In the rows, 128 means zero.
[132,137,136,142,117,111,94,158,102,101,132,141,105,131,198,134,82,114,109,123,143,158,137,61,120,121,69,109,152,155,129,117,142,83,122,121,114,130,111,121,102,135,144,137,103,156,138,166,120,83,144,130,125,117]	Zeka
[117,103,108,101,150,117,89,127,123,127,135,138,185,136,166,146,114,156,88,84,97,143,112,129,120,133,124,105,82,143,134,128,176,168,150,117,140,74,149,133,134,155,134,126,141,174,156,133,129,133,196,111,78,145]	Bofog
[120,108,127,163,124,123,101,160,113,108,126,152,116,120,224,146,109,110,106,115,139,124,152,68,131,143,83,115,160,151,122,145,144,84,102,130,129,140,106,109,101,129,153,128,114,154,125,168,99,77,102,131,138,100]	nim
[120,101,111,95,149,110,91,126,127,130,146,150,183,134,164,140,119,158,91,85,93,141,119,141,126,135,119,112,82,143,132,116,171,168,153,123,149,80,150,132,141,144,137,120,137,170,150,134,137,136,198,111,85,141]	nelug
[115,108,130,170,126,125,111,144,107,120,125,145,119,110,212,153,121,111,106,129,131,123,147,63,128,144,83,115,157,154,135,151,121,95,91,136,125,156,98,108,102,140,148,120,106,158,125,178,98,86,102,130,140,108]	sidug
[100,89,114,86,160,95,105,126,136,139,166,168,175,134,183,124,121,173,84,85,88,155,131,147,141,118,124,105,59,136,143,126,178,190,114,119,158,59,159,122,168,172,119,146,140,161,145,130,128,117,213,92,82,149]	kaba
[126,104,130,154,102,98,134,142,102,117,148,120,167,148,123,145,110,136,107,65,142,137,120,109,128,133,139,176,157,164,156,118,35,100,125,88,122,121,88,128,91,126,134,118,137,163,106,130,92,105,83,124,144,112]	Zeka
[121,103,102,88,144,116,85,120,130,124,141,157,170,137,177,138,106,158,95,92,95,133,118,145,120,136,112,103,81,135,130,126,178,166,151,123,143,73,149,127,139,169,134,120,136,184,155,121,136,131,190,117,87,133]	let
[128,114,133,134,122,120,136,73,113,102,137,128,124,138,202,169,124,119,112,74,133,136,151,108,142,109,68,137,149,176,141,115,92,154,106,85,145,102,119,124,200,124,123,165,104,148,164,138,75,133,122,116,186,193]	kaba
[134,118,128,127,127,145,156,88,131,104,147,122,115,115,206,162,106,140,119,81,142,130,152,123,147,113,89,159,135,170,140,97,103,139,101,79,142,104,116,124,183,128,119,171,93,137,162,121,107,123,132,108,192,174]	Zeka
[106,116,132,147,126,109,140,131,95,122,155,121,162,134,107,159,115,152,105,111,127,146,140,105,116,145,146,173,138,163,156,128,31,104,106,97,111,132,87,120,102,133,130,138,132,176,101,151,114,91,101,132,126,109]	zufi
[130,117,135,138,112,139,147,142,103,124,138,118,178,158,117,141,114,114,126,118,150,149,113,112,114,118,117,171,134,146,159,116,14,98,104,94,107,127,78,128,122,113,127,117,136,165,102,124,103,101,99,158,156,116]	sidug
[127,112,118,139,129,149,162,79,131,104,130,113,125,123,194,161,113,143,122,90,145,132,152,132,140,109,105,159,137,180,142,105,99,139,108,79,142,104,107,125,182,128,118,180,100,134,150,122,98,123,129,107,175,194]	vemud
[163,165,154,141,136,50,118,184,135,137,102,149,117,111,197,110,122,108,79,148,143,137,144,97,187,87,105,113,144,188,122,143,95,151,142,94,126,124,169,115,114,173,134,152,148,126,133,114,152,112,92,119,143,80]	debu
[127,111,126,134,128,141,158,73,131,103,151,118,126,115,202,165,106,145,121,94,133,128,138,121,146,108,95,163,133,172,137,104,98,148,97,75,142,97,110,125,183,131,122,179,95,148,154,128,102,127,136,116,184,187]	sidug
[125,131,138,152,118,113,93,137,107,97,135,148,104,128,206,140,81,104,115,120,144,154,142,53,120,137,60,102,146,147,136,128,139,99,120,118,118,121,108,112,113,149,145,130,110,155,130,166,115,91,147,124,118,126]	tef
[164,168,156,131,123,54,126,180,138,140,102,145,116,110,200,114,133,119,73,140,144,147,151,96,189,72,95,110,133,176,128,137,96,155,146,93,130,115,173,123,130,178,127,149,143,134,140,121,150,111,90,119,161,97]	kaba
[106,93,112,97,157,102,105,115,136,135,160,166,160,140,180,124,116,164,88,87,93,142,118,152,143,123,115,108,61,141,141,133,177,189,127,121,155,64,155,127,162,166,117,144,138,165,147,126,137,122,205,97,98,144]	leno
[128,110,137,124,125,117,144,75,115,101,140,138,120,139,210,172,122,113,114,70,133,135,150,109,145,128,62,141,145,164,137,117,91,162,102,81,144,101,121,128,195,110,122,160,103,143,151,142,82,136,122,128,187,189]	nelug
[163,168,157,128,123,65,117,174,146,147,108,154,113,109,194,117,130,114,75,154,146,134,152,105,189,84,101,114,152,176,121,149,89,155,147,103,133,130,165,117,118,190,126,146,146,135,142,123,150,115,89,114,152,85]	vemud
[121,117,135,121,128,133,139,62,116,100,141,137,118,147,217,173,119,115,114,68,131,132,150,102,147,127,70,142,145,168,135,123,85,160,100,81,137,101,117,111,187,130,125,165,99,142,158,136,74,132,118,127,179,183]	tef
[116,97,112,113,144,113,102,151,135,137,128,138,181,128,144,138,124,154,93,74,95,148,128,160,119,146,113,135,89,143,147,117,178,191,141,114,141,86,159,119,132,148,128,116,137,181,147,124,116,133,183,104,110,124]	Rik
[130,109,122,140,128,140,153,76,127,99,142,112,130,117,198,156,105,151,118,80,141,135,147,121,145,102,102,162,137,181,135,96,105,140,111,80,145,90,115,127,181,119,125,188,92,142,156,130,102,122,138,113,180,188]	nim
[153,152,154,135,107,70,118,176,127,145,119,144,115,121,171,106,129,122,74,142,143,144,141,109,192,75,113,112,145,174,115,151,101,157,122,107,149,143,177,113,112,209,123,150,135,118,122,137,144,108,103,119,119,95]	Bofog
[97,95,114,91,163,92,102,125,133,137,170,169,175,137,193,120,114,175,90,73,100,147,133,156,148,135,120,114,65,141,134,127,179,198,125,122,167,65,155,113,160,165,126,144,142,168,134,124,125,125,217,86,84,141]	nim
[134,143,155,139,113,71,127,156,126,151,121,160,102,119,148,122,131,125,77,154,128,122,136,93,180,82,132,116,155,193,98,155,96,150,134,133,130,131,162,93,123,218,119,164,123,125,130,152,143,105,85,108,96,90]	vemud
[114,106,107,109,149,120,89,123,122,133,135,153,178,140,178,152,129,158,90,91,90,142,114,132,123,143,120,109,78,143,133,129,171,170,147,129,130,74,143,127,138,167,134,118,142,179,160,133,128,128,185,109,96,147]	kaba
[113,106,110,89,147,114,88,123,124,130,144,152,173,133,164,143,119,161,88,85,93,135,122,139,118,142,117,116,75,141,133,126,171,168,154,132,137,81,153,124,132,173,141,125,139,179,157,117,134,134,199,110,76,139]	tef
[125,97,134,171,99,105,137,133,99,117,146,107,176,142,122,146,123,136,118,85,149,136,115,119,117,122,139,169,144,169,162,124,23,102,112,87,121,125,86,129,100,109,138,115,142,165,106,127,90,107,85,133,146,118]	sidug
[133,102,125,167,92,102,137,140,98,118,133,105,177,140,107,138,116,143,107,75,149,146,126,120,116,128,138,170,148,174,164,126,26,96,124,85,122,124,90,132,86,114,137,116,136,160,104,132,97,109,78,130,154,119]	Rik
[125,119,125,147,130,118,109,146,99,116,124,143,110,120,241,147,107,125,102,136,133,144,144,69,119,150,65,106,133,123,131,149,137,109,96,134,116,129,96,107,115,143,152,122,103,158,132,180,124,89,128,123,119,117]	Rik
[128,118,134,140,114,132,138,151,104,116,136,128,173,156,133,147,106,121,120,103,146,148,104,111,121,129,110,167,142,149,154,123,19,100,107,88,105,126,74,122,116,105,130,118,138,164,101,126,95,102,89,151,160,116]	zufi
[165,166,159,127,120,67,123,185,138,140,99,141,119,112,192,122,125,112,69,138,148,141,142,93,180,82,93,111,145,173,126,146,102,161,136,91,128,119,177,117,123,186,126,142,141,128,139,120,151,113,91,125,146,92]	Bofog
[110,116,135,146,126,110,146,121,98,121,157,120,164,131,100,164,113,148,119,114,126,141,115,104,114,130,145,173,136,159,159,127,35,105,101,100,99,125,80,118,96,134,124,135,126,179,95,152,117,92,95,142,137,109]	sidug
[119,95,109,104,131,122,103,143,124,140,141,146,183,125,140,141,109,146,92,79,93,142,115,162,108,145,123,122,85,134,149,124,173,184,139,120,145,85,156,124,137,158,127,118,131,183,153,119,115,128,188,111,105,134]	Bofog
[123,100,129,167,107,101,135,145,102,117,136,103,177,146,105,139,127,147,109,68,144,145,120,112,118,132,134,173,146,178,163,126,32,100,121,89,115,122,95,131,90,110,137,120,134,156,100,132,91,103,80,131,147,115]	Rik
[121,123,127,144,129,117,121,145,100,118,127,134,124,119,230,152,121,123,113,125,137,142,123,68,118,136,71,118,138,121,137,146,137,114,95,130,107,136,97,114,130,137,153,125,104,155,121,172,113,95,132,131,125,132]	sidug
[165,161,150,145,124,57,117,180,139,137,108,140,114,113,199,111,118,115,80,138,149,135,144,95,188,86,97,114,149,177,120,139,97,155,140,94,131,127,172,121,116,184,132,148,146,129,133,118,145,117,88,119,135,85]	let
[99,93,118,99,164,99,95,119,136,140,165,169,166,134,189,132,121,166,89,80,89,144,124,145,145,132,121,115,73,142,138,137,178,195,127,122,154,68,157,119,159,169,123,149,140,166,146,137,134,123,207,92,90,133]	leno
[116,99,108,102,143,124,99,133,129,140,144,147,182,133,154,143,123,149,92,85,96,142,133,170,116,141,121,128,94,153,142,122,168,182,149,123,150,95,147,118,148,163,127,121,135,186,144,123,118,132,184,102,102,131]	vemud
[169,166,155,130,130,53,124,178,137,137,106,148,114,105,188,119,123,118,75,141,141,137,129,97,187,84,93,114,146,182,127,133,93,152,138,95,129,119,170,122,116,176,132,147,144,125,140,132,150,114,90,117,153,94]	nelug
[135,123,139,116,116,139,138,155,107,126,149,134,167,155,135,147,107,113,118,106,147,144,119,111,110,121,104,177,133,142,165,107,19,99,105,108,110,130,82,127,123,116,127,113,135,173,113,126,109,97,93,147,152,105]	Zeka
[132,113,122,131,123,146,164,76,126,106,138,108,131,117,193,157,119,147,124,97,134,136,139,125,149,100,95,163,129,177,136,102,98,143,101,82,137,102,112,134,186,125,118,179,92,140,150,132,104,123,140,125,194,193]	sidug
[116,100,106,91,142,128,98,124,127,140,137,155,181,139,159,141,123,162,87,92,95,140,111,146,129,147,120,114,86,138,130,124,167,166,144,125,140,83,149,125,133,178,138,116,136,177,159,135,129,140,190,116,91,144]	zufi
[111,99,108,112,140,118,110,134,124,139,135,134,189,128,140,139,115,151,97,71,91,143,121,161,116,143,124,127,89,143,149,115,169,192,136,117,144,84,151,128,138,142,125,122,137,173,148,125,104,128,191,106,97,138]	Bofog
[115,106,114,101,151,123,92,124,128,128,132,142,175,136,173,141,118,166,89,84,95,150,123,138,123,138,108,112,78,145,129,120,176,180,157,121,138,74,150,121,135,161,133,123,134,179,157,130,128,140,193,111,91,142]	Rik
[119,117,126,148,123,120,116,140,91,119,124,146,110,119,218,150,110,120,105,142,130,142,129,70,110,142,72,108,127,128,139,149,140,99,100,137,102,117,96,116,123,140,149,127,116,161,137,177,115,86,123,123,127,131]	kaba
[118,106,128,164,119,126,109,152,111,116,120,153,114,115,216,152,104,107,102,121,129,119,149,67,130,151,82,119,152,163,133,155,133,93,102,131,123,146,107,101,98,144,150,123,114,153,125,162,99,82,102,123,127,108]	tef
[122,107,122,159,118,130,117,151,113,112,122,149,117,113,214,154,108,114,104,113,126,124,143,65,131,153,79,117,159,158,135,156,139,92,103,132,126,149,107,110,98,145,152,115,116,141,120,163,91,88,101,122,136,118]	tef
[154,152,145,134,104,68,115,169,120,142,124,147,116,119,171,100,127,122,77,153,138,145,143,108,191,84,119,114,145,181,107,143,101,145,128,103,147,145,176,107,118,220,125,152,135,128,124,141,143,114,95,122,123,94]	zufi
[163,163,155,138,130,52,122,180,146,137,102,143,115,104,204,115,126,114,78,140,143,141,133,94,186,71,100,112,146,173,127,141,99,158,139,88,129,116,170,120,115,185,134,146,143,139,138,125,146,117,96,122,151,86]	sidug
[128,99,129,166,105,103,134,147,110,122,135,104,173,142,123,148,120,134,112,67,155,132,120,130,125,127,136,170,161,168,161,140,30,93,119,83,125,127,81,130,97,98,141,116,146,159,103,128,86,109,84,123,153,114]	vemud
[128,145,157,141,120,55,131,142,123,139,133,159,121,116,156,111,133,135,76,149,121,129,150,78,179,78,142,112,136,179,96,142,89,161,116,133,132,139,163,93,118,190,122,164,122,113,121,133,147,112,102,113,75,91]	sidug
[133,120,136,134,109,152,143,154,109,120,141,123,179,154,118,153,106,115,119,99,151,145,108,109,110,128,107,169,140,148,162,125,20,99,101,93,111,134,74,129,122,109,128,105,143,155,106,126,95,103,90,146,154,117]	Bofog
[106,116,128,145,123,118,142,129,95,121,151,109,178,141,90,159,124,147,111,94,130,149,131,115,115,136,150,172,140,159,155,128,38,97,100,92,109,139,82,125,97,119,127,136,137,166,95,145,107,92,96,143,129,106]	Bofog
[132,115,138,132,115,129,128,145,108,122,138,128,165,157,132,145,105,116,122,108,146,138,111,113,116,129,97,169,142,139,166,125,24,100,106,99,106,127,83,124,120,118,128,106,147,175,108,128,102,94,91,151,158,102]	let
[105,115,127,149,138,110,136,130,97,120,162,133,157,132,117,160,111,143,115,119,127,132,138,105,118,150,150,173,128,164,153,133,41,98,99,98,108,131,75,113,101,124,129,137,133,178,97,144,123,86,96,136,127,93]	debu
[133,143,154,132,112,69,127,155,119,135,122,159,116,119,137,115,129,135,69,142,123,138,142,90,178,84,134,114,149,181,102,136,92,142,128,118,134,136,171,98,115,201,128,166,122,118,131,140,137,111,96,120,101,94]	zufi
[138,150,151,129,117,67,132,162,127,141,118,163,111,118,142,116,130,130,75,150,125,129,134,88,182,80,123,110,148,177,107,138,100,150,125,128,127,126,168,95,118,215,124,157,124,115,127,131,147,103,93,121,96,88]	debu
[128,114,135,128,125,123,141,74,112,103,141,126,124,141,211,165,118,122,114,76,139,140,149,108,144,112,65,135,140,172,139,111,93,154,105,77,138,95,118,127,200,127,121,168,107,146,164,141,73,132,121,123,182,194]	kaba
[115,97,114,111,146,116,93,147,127,129,146,147,181,133,145,141,115,142,94,75,92,150,119,165,117,142,106,131,91,154,148,117,179,177,144,115,143,79,146,126,139,151,133,118,142,186,141,114,119,126,194,111,112,130]	debu
[157,158,157,135,102,63,122,179,128,144,130,154,114,120,188,104,127,125,76,152,142,148,154,106,189,80,116,114,147,188,114,144,100,158,129,105,142,138,172,108,119,208,122,152,137,124,124,131,143,110,98,112,122,99]	kaba
[166,168,158,139,132,57,113,191,139,133,104,148,110,110,194,116,119,106,78,145,146,144,140,89,184,79,99,111,149,181,124,143,101,148,141,89,124,120,166,114,115,175,134,150,142,128,137,120,149,110,88,123,147,82]	debu
[125,103,116,166,118,133,107,147,111,111,120,145,114,116,216,151,108,112,103,121,132,117,150,71,126,142,75,116,159,158,129,144,136,92,95,139,129,149,110,111,111,142,144,118,113,152,132,165,99,75,102,125,138,98]	let
[122,121,125,136,122,129,121,148,91,117,119,147,116,117,216,143,107,132,105,125,142,145,127,72,117,142,72,118,132,129,134,145,146,101,106,135,110,121,98,115,116,143,156,128,108,155,131,180,110,92,128,127,131,136]	nim
[97,91,113,99,165,90,101,121,131,134,163,168,171,141,185,124,116,166,87,85,93,148,136,146,140,128,128,109,61,147,136,125,181,190,119,122,156,59,154,118,155,163,122,146,142,165,141,124,131,118,213,87,73,146]	kaba
[107,122,120,152,133,119,136,127,97,120,159,125,159,137,107,157,115,143,119,121,127,134,133,107,114,146,149,173,136,172,149,125,37,95,102,103,106,135,73,118,102,130,128,140,129,174,95,147,122,86,93,141,125,96]	debu
[161,170,159,135,126,58,127,175,142,137,108,142,113,106,199,119,126,113,79,145,144,137,144,90,183,74,101,112,144,172,125,138,92,153,140,93,128,126,170,121,116,185,132,147,139,135,134,130,149,114,88,127,149,86]	sidug
[119,104,109,97,153,114,87,129,128,120,118,138,172,134,157,137,114,166,91,88,98,148,117,133,123,138,106,110,77,140,134,122,178,168,160,114,137,69,154,128,123,164,133,119,135,183,151,131,134,139,192,116,96,142]	Rik
[134,131,135,145,118,111,91,148,100,101,133,141,114,129,225,134,86,108,113,128,143,161,137,56,119,129,70,96,144,152,129,130,135,94,115,123,122,124,111,123,123,134,142,133,110,163,136,168,119,79,161,132,120,122]	Bofog
[125,122,119,140,125,131,142,60,116,95,131,101,129,136,172,174,130,139,123,85,126,140,133,104,131,114,79,145,146,181,146,112,111,149,109,88,116,85,129,135,196,127,112,178,98,146,155,139,103,113,140,124,184,191]	let
[129,124,145,139,112,143,141,153,112,124,141,130,168,159,137,152,117,118,118,101,143,146,119,104,113,130,108,165,139,141,165,131,18,100,112,101,105,138,74,122,124,102,130,113,135,158,107,120,100,102,80,153,157,112]	leno
[134,113,120,136,128,137,166,85,132,108,141,125,126,121,217,161,106,146,119,97,135,131,158,121,147,106,99,154,129,187,141,102,94,148,108,86,147,97,111,131,193,118,116,183,95,132,152,122,111,126,136,104,181,200]	kaba
[112,120,125,142,126,122,141,121,96,125,167,125,166,144,98,150,116,153,114,121,127,135,133,108,116,142,149,174,135,163,149,128,34,98,96,113,106,144,80,121,106,123,124,138,129,166,99,133,120,86,98,139,125,106]	let
[124,119,124,143,125,132,120,136,98,115,124,140,108,121,228,141,106,132,101,135,136,145,139,77,112,148,65,110,124,127,134,144,145,111,101,131,113,131,98,112,125,151,149,118,108,153,136,174,120,97,134,120,120,133]	Rik
[133,119,143,130,115,138,143,156,112,120,136,130,174,156,130,149,113,119,117,107,151,146,114,113,119,134,106,168,144,143,165,117,18,99,103,89,105,134,80,123,118,111,130,108,142,163,107,124,96,100,89,152,160,116]	zufi
[114,90,111,108,142,110,103,136,126,130,148,154,180,129,143,148,117,150,85,76,92,140,121,162,114,147,110,127,82,149,145,117,176,179,139,117,149,84,153,131,142,151,133,117,145,178,143,128,122,128,188,104,101,138]	nelug
[123,101,124,169,118,98,134,141,98,116,142,112,173,144,116,150,121,132,112,73,147,135,114,113,117,127,140,168,150,175,161,127,37,99,109,91,113,120,87,127,100,107,140,123,142,157,104,129,92,97,81,132,135,109]	debu
[119,99,131,169,103,105,141,127,96,119,150,105,184,146,113,144,129,139,121,76,148,138,115,113,121,129,143,177,148,164,163,121,23,99,112,87,118,133,82,132,96,104,140,118,137,155,99,129,87,115,80,136,148,125]	sidug
[136,116,124,127,116,147,157,82,132,101,149,118,129,112,204,158,102,149,121,77,140,138,141,128,145,97,87,158,132,170,140,94,107,140,105,84,148,85,119,129,192,129,121,185,97,138,154,123,102,126,139,115,195,196]	nim
[136,111,117,122,128,150,167,80,138,105,142,120,133,114,205,162,110,148,124,87,138,125,153,137,145,108,98,160,138,178,140,105,97,142,110,86,151,102,105,132,190,113,120,177,92,133,145,118,104,128,137,107,186,194]	vemud
[121,112,127,169,125,137,105,156,118,112,120,137,107,117,221,149,107,117,98,128,131,130,155,59,124,150,70,112,151,159,128,148,139,94,96,134,125,145,109,103,103,140,142,119,108,152,129,171,108,81,108,123,134,101]	Rik
[120,106,119,160,120,126,113,152,108,113,110,141,120,117,213,152,110,106,96,111,135,126,141,68,125,145,78,111,156,151,133,153,135,94,87,129,127,140,110,108,106,142,145,122,117,155,128,162,95,80,108,128,130,111]	Bofog
[127,123,128,142,116,133,121,145,97,116,129,146,115,121,224,147,115,126,104,125,133,146,125,71,114,148,62,115,131,117,138,147,147,108,110,137,106,128,99,122,127,142,152,121,109,153,132,159,118,95,125,132,132,133]	leno
[130,115,119,129,132,143,160,73,136,105,141,126,127,111,200,166,107,143,118,95,135,129,153,126,144,107,99,156,135,173,139,102,103,144,98,87,145,95,110,124,186,124,117,185,93,137,153,125,109,118,132,107,181,187]	vemud
[131,114,142,135,114,142,143,157,108,127,135,126,183,160,124,148,114,112,113,103,149,149,111,109,116,130,117,165,144,145,166,127,21,103,105,91,107,129,81,124,115,117,126,107,142,161,104,124,94,93,86,153,151,111]	Bofog
[105,89,105,94,162,104,96,119,139,140,162,165,166,138,192,124,113,163,92,90,93,150,124,161,144,122,113,114,74,141,142,131,177,196,109,118,162,65,159,119,162,175,121,142,145,167,146,132,129,114,207,91,91,131]	let
[133,114,133,131,128,131,139,79,116,99,136,135,119,137,214,166,116,108,116,81,137,144,147,110,141,118,64,138,147,174,141,116,93,158,105,82,138,95,116,119,197,126,124,161,103,150,164,129,81,127,127,124,188,180]	debu
[135,119,134,131,111,131,131,159,108,121,146,126,175,158,142,141,107,114,115,102,150,148,119,115,115,121,110,165,141,143,157,129,21,102,115,96,113,124,72,121,123,109,129,117,137,176,101,122,95,98,84,153,156,108]	nim
[124,124,128,144,124,126,120,140,99,116,128,140,119,119,221,149,115,123,112,129,137,148,120,70,123,134,70,113,133,118,135,137,141,99,96,124,110,134,102,116,124,142,155,124,106,149,133,172,113,94,130,135,146,129]	sidug
[129,148,155,141,123,59,125,148,124,142,125,159,117,125,139,122,134,135,76,142,125,133,136,79,190,92,136,114,159,184,100,140,88,154,122,125,133,139,174,86,116,209,122,166,123,116,122,140,143,115,99,111,90,97]	zufi
[117,91,115,117,142,107,102,133,131,134,147,142,190,122,156,140,113,153,92,81,89,142,116,159,120,134,125,125,87,153,144,125,170,182,139,114,151,83,154,122,140,154,136,121,136,187,139,121,119,129,195,104,100,133]	sidug
[118,112,111,97,146,119,88,121,127,125,139,152,172,131,184,142,112,162,91,83,90,141,118,138,123,136,112,109,74,134,131,124,175,171,157,128,137,77,143,125,133,155,135,132,135,174,156,118,136,141,185,115,91,142]	leno
[162,168,149,127,124,60,127,168,141,137,104,154,112,110,209,115,119,117,76,134,141,142,150,98,186,80,107,107,133,178,121,147,86,153,143,97,132,122,170,115,118,185,133,156,139,127,137,111,149,111,97,121,144,96]	tef
[120,109,126,158,127,133,106,161,108,111,121,150,112,117,225,150,106,108,104,118,134,130,149,63,122,148,81,120,152,156,131,138,133,89,102,135,123,139,110,111,101,140,145,123,116,154,128,161,105,82,107,123,135,98]	Zeka
[136,130,134,144,111,103,86,154,99,99,127,144,109,126,218,131,89,118,112,129,138,161,143,57,122,122,66,102,141,160,129,123,134,90,129,125,118,123,105,125,118,133,141,132,106,169,140,175,115,83,153,129,130,128]	kaba
[125,110,120,141,126,141,162,75,126,101,136,121,125,121,194,157,108,144,115,90,138,133,152,117,155,112,98,157,133,173,134,96,90,145,99,81,148,101,116,124,187,127,116,186,93,130,150,123,107,125,145,111,183,194]	zufi
[130,111,135,123,122,132,142,73,121,104,139,127,132,138,196,161,123,115,115,69,138,141,151,120,149,110,78,144,147,171,135,117,88,149,107,78,146,99,115,126,196,106,123,171,102,138,162,137,74,138,125,120,193,188]	vemud
